In the rows, 128 means zero.
[ 88 127 136 128 118 120 127 110 171 137 129 172 144 134 137 105 140 168
 149 141 167 103  99  76 125  84  91 152 122 106 157 141  66 160 143 113
 159 102]  Z825
[116  78 123 145 144  87  80 121 130  62 107  75 145  92  73 136 193 124
 109 181 153 159  93 117 113  93 125 163 156 114 129 119 113 168 126 178
 143  85]  Z691
[ 93 148 155 140 110 135 168 124 152 157 119 174 149 146  96 119 153 173
 112 148 175  74  94  97 112 111  74 170 104 134 153 141  56 147 152 111
 115 120]  Z699
[124  71 138 148 128 126 131 148 130 143 119 124 159 108  90 149 180 158
 145 100 119 151 129 146 119 202  78 168 142 161  80 148 152 115 180 109
 136 153]  Z418
[ 84 120 130 133 126 128 129 113 173 149 125 163 142 137 127 107 129 165
 138 120 171  90 110  80 125  79  85 143 113 110 149 134  63 162 151 112
 169 107]  Z418
[110  68 126 140 115 129 137 139 143 121 124 130 162 100 103 149 182 143
 136 119 116 167 141 146 109 202  79 172 139 161  87 146 151 118 164 113
 136 144]  Z522
[117  84 140 162 107 120 121 113 135 147 127 120 136 109  93 134 203 145
 108 153 137 147 128 129 115 188  48 170 137 144  98 164 164 118 158 120
 104 140]  Z418
[117  99 151 162  98 108 120 107 132 131 143 116 128 104  93 125 216 145
 108 161 147 160 125 128 121 187  63 178 133 135 121 174 147 126 149 111
  94 133]  Z825
[122  94 143 164 106 112 137 108 141 136 155 131 124 120  97 134 204 146
 103 167 140 152 123 142 106 180  74 177 117 146 110 167 138 120 148 116
 110 139]  Z925
[ 89 128 138 128 139 116 140 114 169 145 126 165 135 129 135 106 134 156
 144 131 169 110 106  86 116  72  86 155 119 111 148 132  49 154 141 107
 163 109]  Z739
[ 79 127 134 133 127 116 133 114 167 141 129 166 142 127 134 106 138 157
 123 149 177  98 109  71 115  82  92 166 110 110 160 129  56 162 146 113
 160 106]  Z323
[106  85 123 139 132  91  86 137 120  53 102  75 147  89  74 130 194 116
 104 190 164 152 108 113 114 102 127 160 144 111 137 112 117 160 121 162
 138  82]  Z323
[ 95 137 155 152 109 126 153 118 164 155 133 170 142 151  90 121 160 174
 118 148 166  87  96  91 104 103  81 174 113 123 151 140  66 162 148 124
 123 124]  Z691
[119  75 133 143 125 132 139 147 130 126 126 133 162  96  95 141 174 142
 139 106 118 153 130 150 110 203  79 172 129 166  84 149 138 105 178 115
 128 154]  Z699
[115  90 119  98 175  73  75 129 104  26  99  83 144 107 123 141 172 107
 111 210 165 173 119  92  85 103  81 149 138 133 123  92 124 169 156 148
 134  97]  Z184
[138  92 165 192 121 128 159 122 126 143 134 109 134 100  90 138 191 153
 123 118 127 155 118 144 138 190  88 172 150 143 101 162 135 120 148  91
 128 142]  Z691
[105  85 115 132 138 100  93 121 119  50 107  85 148  87  84 129 179 113
 104 180 161 138  99 122 117  96 119 159 133 119 129 121 108 154 131 174
 129  84]  Z699
[113  94 116  99 166  79  77 128 108  18 109  87 142 106 120 132 168 105
  99 218 164 167 117  94  83 117  81 151 133 131 133 100 121 167 147 155
 125 100]  Z184
[110  66 135 140 119 131 127 146 137 132 125 126 162 104  96 155 190 160
 142 123 122 156 121 156 111 202  77 167 146 155  83 144 155 113 178 123
 127 149]  Z945
[112  77 110  99 162  78  82 130 125  27 109  90 147 109 121 132 171  91
 110 203 169 161 122  98  73 123  84 147 153 139 128 105 116 164 152 150
 138 101]  Z15
[128  91 158 185 107 133 155 137 119 135 138  90 134  91 103 141 178 155
 126 126 130 152 112 139 144 188  76 171 144 144  92 152 132 120 155  94
 112 152]  Z184
[121  70 140 142 127 124 137 153 120 136 132 128 155  93  88 150 176 142
 147 104 109 157 132 151 105 186  74 169 134 158  74 139 140 109 172 117
 133 158]  Z739
[130 110 154 167 110 105 145 115 139 142 136 108 128 103  96 131 198 142
  98 170 146 156 126 138 112 172  67 176 137 149 102 156 132 118 145  95
 116 144]  Z739
[ 98 147 160 137  97 120 155 130 162 147 124 162 148 150  96 109 165 179
 128 158 168  85  97  82 113 119  80 163 114 129 160 141  69 155 146 102
 115 123]  Z825
[ 84 129 136 129 119 117 133 111 167 131 125 170 144 132 130 100 141 171
 149 148 170 103 103  73 126  87  91 152 107 106 162 140  70 161 152 111
 148 103]  Z825
[115  84 136 170 109 113 139 112 154 142 133 127 127 111 109 130 209 137
 101 167 140 154 122 136 106 178  63 176 122 141 112 164 140 118 151 113
 113 150]  Z15
[122 118 158 131 142  82 111 117 112  42  69  78 142 107 119 152 194 124
 120 242 179 170 127  94 120 100  85 155 109 143 130  89 143 171 153 102
 139 111]  Z825
[130  94 168 187 118 127 168 124 124 139 124  98 133  97 100 143 185 151
 131 118 130 149 107 137 143 192  80 180 158 144  89 152 142 119 151  94
 120 155]  Z691
[115  86 113 102 169  76  66 134 112  22 119  91 146 104 116 136 176 109
 103 215 166 168 122  94  85 119  84 157 135 136 121 100 123 158 156 161
 119  95]  Z184
[108  71 115 149 128 103  97 130 129  56 111  80 145  95  85 130 194 118
 120 186 161 146  96 120 107  95 113 156 138 109 131 118 120 154 125 168
 137  85]  Z15
[103  88 119 136 138 101  82 131 122  58 103  85 147  92  83 142 189 127
 114 192 159 148  99 128 128 103 116 157 141 111 129 118 125 154 129 173
 121  82]  Z945
[118  69 139 149 122 131 129 146 130 137 125 124 162 103  92 148 182 149
 143 101 116 149 136 142 110 191  75 164 134 158  75 138 159 117 176 110
 135 153]  Z418
[117 104 163 146 158  80 122 102 116  53  69  82 135 105 113 169 205 119
 106 229 176 167 116 113 109  76 100 161 119 139 113  90 126 176 155 113
 157  99]  Z691
[109  87 121 142 134  93  95 135 116  52 116  74 144  85  70 125 183 115
 120 182 157 150 100 123 118 101 111 154 143 111 129 116 113 157 118 167
 129  92]  Z739
[109 145 149 122 126 113 121 138 179 158 132 179 150 163 143 144 126 157
 179 129 164 102  88  89  94 119  76 161 154 142 140 146  62 143 145 137
 131 113]  Z184
[106 117 151 139 145  90 111 113 120  53  70  77 138 105 119 159 204 121
 106 243 187 168 127 126 118  97  87 151 101 139 130  92 136 168 152 108
 139 101]  Z945
[ 87 149 156 142 105 128 151 136 151 154 129 175 148 151  96 116 162 168
 117 155 177  87 111  91 106 119  85 169 104 127 164 135  68 160 144 109
 115 120]  Z323
[ 94 157 155 140 107 126 154 133 154 163 127 171 142 141  96 113 146 167
 129 154 167  87 103  92 110 103  65 174 109 129 143 140  59 151 146 107
 108 128]  Z739
[ 84 120 122 135 129 117 146 104 166 134 136 166 131 140 135 102 134 160
 133 147 171 100  99  90 118  79  92 156 100 113 161 143  47 170 144 112
 165 107]  Z925
[129  98 172 188 110 132 161 141 129 140 123  98 138  97 100 142 188 151
 118 125 139 153 129 130 146 209  86 171 153 151 100 145 140 117 147  78
 112 157]  Z323
[116  57 133 154 114 132 149 142 149 130 123 130 154 103 105 147 181 143
 142 119 113 149 123 148  94 193  85 162 134 161  81 148 141 111 177 114
 134 155]  Z15
[ 66 129 125 124 125 113 137 100 162 125 127 163 146 126 135 103 139 154
 144 146 172 100 107  78 123  79  76 166  96 105 157 133  73 165 148 116
 152  98]  Z522
[103 108 146 130 137  89 121 111 124  34  70  73 143 110 120 161 196 110
 106 229 182 168 132 109 111 101  83 157 121 144 119  85 134 176 141 106
 143 108]  Z522
[ 84 127 124 124 136 112 136 105 164 140 139 177 133 141 145 107 127 159
 146 143 166 103 100  90 121  78  95 154  97 115 155 143  53 166 151 116
 162 107]  Z925
[131  98 163 187 113 134 177 131 124 135 137 102 130 106 104 134 185 147
 132 121 124 150 120 143 142 202  82 164 132 151 100 152 140 118 140  82
 112 159]  Z925
[ 81 109 124 134 128 123 139 106 179 135 131 171 136 137 145 102 136 149
 140 140 168 101 106  81 105  73  89 145 111 106 157 139  62 161 149 116
 158 105]  Z15
[111  84 120 141 141 100  94 125 123  56 107  78 147  89  81 133 184 119
 104 177 166 146 104 123 117  99 119 163 135 125 127 116 106 151 134 166
 126  88]  Z699
[131  99 168 178 115 131 169 127 118 147 127 100 132  89  97 139 178 147
 121 116 128 142 116 139 135 185  71 167 151 145  86 150 134 108 143  88
 114 150]  Z739
[113  95 151 162 104 108 126 114 142 138 134 122 134 106  96 139 209 138
  90 161 146 156 127 134 106 191  77 178 143 144 110 163 137 126 145 110
 115 137]  Z323
[ 96 149 157 135  99 122 154 132 151 147 126 164 150 149  95 114 165 177
 126 155 171  85 101  84 103 108  77 169 107 126 157 133  72 155 148 105
 117 118]  Z825
[119  88 139 166 107 127 118 112 143 148 138 127 132 112  94 131 207 147
  93 151 143 154 141 137 118 188  60 166 128 144 108 167 152 120 152 111
 111 137]  Z418
[116  64 140 146 118 128 122 151 136 128 124 123 159 100  94 146 190 150
 137 124 123 161 134 143 102 205  88 176 137 164  90 139 146 116 176 119
 126 151]  Z323
[137 104 170 185 117 131 167 138 124 146 131 100 133  88 101 137 176 143
 131 118 125 152 124 137 143 187  69 172 147 151  85 145 131 106 143  76
 116 163]  Z739
[118 113 164 128 138  82 109 122 113  41  73  76 143 104 116 157 208 119
 121 231 181 167 122  97 114  90  84 162 117 140 122  88 133 168 147 103
 149 106]  Z825
[103  96 149 137 142  92 128 122 134  46  69  87 138 105 135 167 197 100
 110 229 183 167 129 110 107  90  89 155 119 145 112  93 120 175 148 106
 153 114]  Z15
[115  58 134 150 119 131 147 136 137 135 128 133 156 101 108 149 186 143
 135 119 113 152 122 148  86 187  76 163 137 154  80 143 149 113 175 113
 138 151]  Z15
[116  98 146 162 116 114 130 110 135 141 128 119 134 109  96 140 207 153
 102 165 142 150 119 149 119 180  71 166 128 138 112 160 149 116 156 112
 110 131]  Z945
[ 92 143 149 144 100 132 171 120 169 155 134 171 134 164 102 110 157 175
 115 151 165  84  95  92  98 106  79 169 105 125 153 142  61 160 134 106
 116 130]  Z925
[ 94 139 146 140 101 133 146 127 163 163 117 156 145 153  94 115 154 174
 114 144 170  79 104  95 104 111  69 162 121 133 143 138  69 156 152 105
 124 124]  Z418
[ 80 129 139 136 124 118 135 117 176 148 121 161 141 132 135 108 143 163
 133 144 178 107 107  82 120  90 105 158 117 114 163 132  54 164 145 108
 160 108]  Z323
[108  77 136 148 120 126 129 142 143 137 120 125 154 100  98 148 192 153
 146 116 116 166 130 160 116 196  87 165 125 150  88 147 157 112 173 114
 125 153]  Z945
[110 159 153 118 125 126 134 127 193 168 124 183 147 164 157 137 115 150
 184 122 177 112 101 101 103 123  95 154 149 154 157 147  55 132 144 124
 138 119]  Z699
[122  80 142 150 124 125 145 144 130 142 123 130 157  89  95 141 179 145
 144 118 111 160 130 147  97 188  67 170 128 158  80 143 142 108 169 104
 140 153]  Z739
[119  91 123 103 156  68  73 129 116  15 112  90 152 105 114 129 179 103
 123 217 170 169 126  85  90 126  84 159 156 136 132 109 129 161 148 142
 126  97]  Z825
[105 147 155 119 125 110 114 138 185 169 122 176 152 166 144 148 129 149
 189 116 174 110  98  95  88 124  99 164 173 147 149 141  59 146 142 131
 138 113]  Z323
[ 85 140 150 144 100 125 147 136 160 151 134 172 148 151  88 121 167 169
 104 140 179  78 106  97 108 122  93 179 118 126 147 140  59 158 141 114
 116 120]  Z323
[ 77 136 137 129 128 112 125 112 167 145 127 170 142 125 142 106 142 159
 135 153 180 110 111  81 125  86 102 166 107 111 157 137  62 162 151 106
 161  99]  Z323
[114  79 116 141 140  95  77 135 118  54 119  77 146  94  81 126 189 132
 113 182 150 153  93 115 116  95 115 160 140 109 128 119 116 160 128 173
 123  83]  Z184
[108 113 153 134 147  86 112 125 119  42  69  85 137 104 121 160 199 111
  88 239 191 167 135 110 111 105 102 164 116 146 123  88 118 169 146 104
 147 105]  Z323
[105 151 153 112 123 124 130 127 186 162 126 187 153 158 151 141 120 147
 177 127 175  99  94  95  94 122  80 165 157 155 147 151  49 132 146 131
 137 114]  Z699
[114  77 139 170 103 122 142 116 146 140 132 127 128 106 101 128 209 135
 113 164 134 155 125 139 112 176  66 164 119 137 115 168 144 117 152 114
 115 143]  Z15
[ 84 142 140 130 103 127 159 126 158 143 126 160 153 148 105 111 157 170
 125 154 167  82 104  93 117 115  74 178 105 132 155 136  72 159 144 113
 118 117]  Z522
[107  78 113 143 131 101  85 130 125  56 109  76 147  96  76 128 190 119
 108 184 164 144 114 119 119  89 119 153 137 111 128 116 124 162 126 165
 137  80]  Z418
[102 152 148 119 129 118 115 129 201 167 120 178 148 172 154 142 133 159
 193 120 171 113  93 107 105 131  90 155 155 142 156 146  73 138 136 135
 130 119]  Z945
[122  99 110 102 168  72  86 126 118  30 108  91 136 123 117 129 164 105
 111 211 165 170 121  99  85 113  92 155 137 138 134 102 117 165 141 142
 137 106]  Z925
[113 111 150 135 148  95 118 118 122  53  60  77 142 110 118 156 195 120
  97 217 187 158 135 108 114  88  85 156 107 144 113  84 133 173 148  95
 166 107]  Z418
[118 102 123 105 158  67  82 132 109  26  97  82 148 102 114 125 177 106
 127 219 165 172 124  89  94 112  90 157 141 132 138  99 127 160 150 134
 128 101]  Z825
[116  58 137 149 115 129 146 141 137 131 123 126 151 104 105 151 186 136
 140 119 112 153 124 149  93 190  75 162 136 158  81 144 147 112 174 114
 134 160]  Z15
[120  65 133 146 121 125 141 136 129 125 135 135 150 117  91 144 180 148
 139 113 106 148 122 146 100 197  72 162 125 158  85 149 146 123 168 119
 130 158]  Z925
